Below are the code and all the weights of a small trained network. Each question names an input and a class and asks about switching units off, where a switched-off unit gives its printed mean instead of its output.

import numpy as np


def w(rows, s, z=0):
    codes = np.array(rows[::2]) - 128.0
    scale = np.full(codes.shape[1], s)
    scale[-1] = z or s
    return codes * scale


def f(y):
    return np.maximum(y, 0)


def log_softmax(a):
    a = a - a.max(-1, keepdims=True)
    return a - np.log(np.exp(a).sum(-1, keepdims=True))


def net(x, mask):
    res = np.array(x, float).reshape(1, 8) / 4 @ E
    y = f(res @ A[0][:, :-1].T + A[0][:, -1])
    res = res + np.where(mask, y, B[0][:, -1]) @ B[0][:, :-1]
    return log_softmax(res[-1] @ U[:, :-1].T + U[:, -1])


A, B = {}, {}
E = w([
[65,126,162,116,99,184,143,120,56,79,95],'x0',
[136,95,116,143,138,127,150,162,143,156,142],'x1',
[78,171,29,76,154,98,200,119,94,165,103],'x2',
[143,114,158,145,143,35,130,196,60,5,182],'x3',
[139,143,47,140,125,194,87,132,180,35,117],'x4',
[194,61,96,149,124,109,108,35,64,164,85],'x5',
[177,166,224,87,91,148,165,154,157,107,42],'x6',
[134,91,138,86,167,134,129,120,142,104,130],'x7',
],0.011)
A[0] = w([
[4,78,102,180,144,120,89,61,137,132,221,2],'N0',
[74,145,149,150,172,216,118,57,200,215,105,14],'N1',
[119,150,87,142,149,130,75,134,204,117,133,83],'N2',
[175,184,133,107,139,23,87,75,225,158,200,71],'N3',
[94,127,221,74,95,64,164,66,127,215,229,40],'N4',
[1,72,168,184,142,186,149,107,89,101,108,104],'N5',
[45,200,167,121,170,150,117,185,197,129,183,77],'N6',
[135,92,217,200,113,167,78,94,168,118,185,45],'N7',
],0.0098,0.0066)
B[0] = w([
[168,126,220,112,84,117,244,113,160,93,37,215],'N0',
[90,128,173,183,171,48,113,171,106,53,156,248],'N1',
[132,144,118,85,105,195,126,137,113,103,154,190],'N2',
[80,109,178,104,104,183,64,206,62,181,132,206],'N3',
[183,165,52,115,105,189,131,83,195,42,160,215],'N4',
[132,118,116,108,131,175,51,207,116,215,193,206],'N5',
[150,66,123,161,131,81,119,7,112,162,98,234],'N6',
[99,204,22,105,171,68,191,123,135,169,94,228],'N7',
],0.011,0.012)
U = w([
[140,129,160,228,158,46,147,181,88,31,201,139],'0',
[182,143,216,135,84,155,202,143,180,141,2,243],'1',
[172,141,26,182,97,238,113,95,190,58,165,186],'2',
[78,176,18,95,161,80,196,120,114,196,85,26],'3',
[124,92,149,115,96,198,59,181,99,217,139,3],'4',
[184,52,104,195,131,97,80,16,99,182,87,147],'5',
],0.0086,0.0027)

Each question gives the input, the list of numbers given to net, and the class t.
The units are the neurons (one row each of A and B). Each row of codes is followed by its name. A weight is (code - 128) times the scale printed after its matrix; where a second scale follows, it is the last column's (A, B and U).
mask holds one flag per neuron, in row order. A switched-off neuron (its flag False) gives its mean, the last column of its row in B, instead of its output. The means were averaged over made-up inputs and are rounded, as every weight is.
A unit's drop is (log p(t) with every unit on - log p(t) with that unit switched off) / (log p(t) with every unit on - log p(t) with every unit switched off).
The circuit of an input: a set's keep is (log p(t) with only the set's units on - log p(t) with every unit switched off) / (log p(t) with every unit on - log p(t) with every unit switched off). Starting from all 8 units, units are removed one at a time, each time the one whose removal leaves the highest keep (on an exact tie, the one counted first), for as long as the keep stays at least 0.8.
units of the circuit, in order: the units of the circuit, biggest drop first
k most important neurons: the k neurons with the biggest drops, biggest first
drop of u: that unit's drop, to one decimal
input [2,-4,-6,7,4,-4,8,-6], class 1: units of the circuit, in order -> [N1]
input [7,4,-2,0,4,6,4,3], class 4: units of the circuit, in order -> [N5, N0]
input [5,8,6,-5,5,-6,-6,4], class 1: 3 most important neurons -> [N0, N7, N4]
input [-8,-4,-5,1,3,2,5,-4], class 4: 2 most important neurons -> [N3, N0]
input [5,1,3,1,-2,-7,6,-7], class 5: units of the circuit, in order -> [N6, N0]
input [3,0,1,5,-8,1,2,-5], class 2: 2 most important neurons -> [N4, N1]
input [1,2,-6,4,2,-1,-7,-8], class 1: 2 most important neurons -> [N0, N1]
input [-1,3,1,1,-6,5,-6,-1], class 1: 2 most important neurons -> [N0, N6]
input [4,-4,1,-3,-8,5,7,0], class 2: units of the circuit, in order -> [N4, N0]
input [1,2,-4,6,-3,7,-8,-4], class 1: 2 most important neurons -> [N0, N1]
input [-6,6,-1,-7,-1,4,2,1], class 0: 2 most important neurons -> [N1, N5]
input [-8,-2,-7,-8,0,3,3,7], class 0: 3 most important neurons -> [N1, N5, N7]
input [8,-7,-1,-3,7,4,-2,-1], class 4: 2 most important neurons -> [N5, N4]
input [-8,-7,-5,2,-3,2,-4,-8], class 4: units of the circuit, in order -> [N3]
input [1,-5,4,2,1,-8,5,0], class 5: 3 most important neurons -> [N6, N0, N7]
input [8,8,0,-1,-3,6,-5,0], class 4: 2 most important neurons -> [N5, N6]
input [3,0,2,-5,-4,-6,5,-8], class 5: 2 most important neurons -> [N6, N0]
input [8,8,-7,5,-5,6,-3,-7], class 4: 3 most important neurons -> [N5, N1, N6]
input [7,2,7,-8,-8,-4,2,-7], class 0: 2 most important neurons -> [N1, N7]
input [-5,-2,-3,5,8,-4,-2,-4], class 2: 3 most important neurons -> [N1, N2, N5]
input [5,0,1,-5,4,6,-8,3], class 1: units of the circuit, in order -> [N0]
input [-4,3,-6,3,4,-6,-2,-1], class 3: units of the circuit, in order -> [N7, N1]
input [-4,1,-4,3,2,-4,-1,2], class 3: drop of N4 -> 0.2
input [-6,-2,-8,-4,5,6,-2,1], class 3: drop of N7 -> 1.0
input [5,1,-1,-7,-1,-1,-3,-4], class 0: drop of N4 -> 0.0
input [4,0,-7,2,-5,-3,4,1], class 3: drop of N7 -> 0.6
input [0,0,-1,-5,-7,-6,-8,1], class 1: units of the circuit, in order -> [N0]
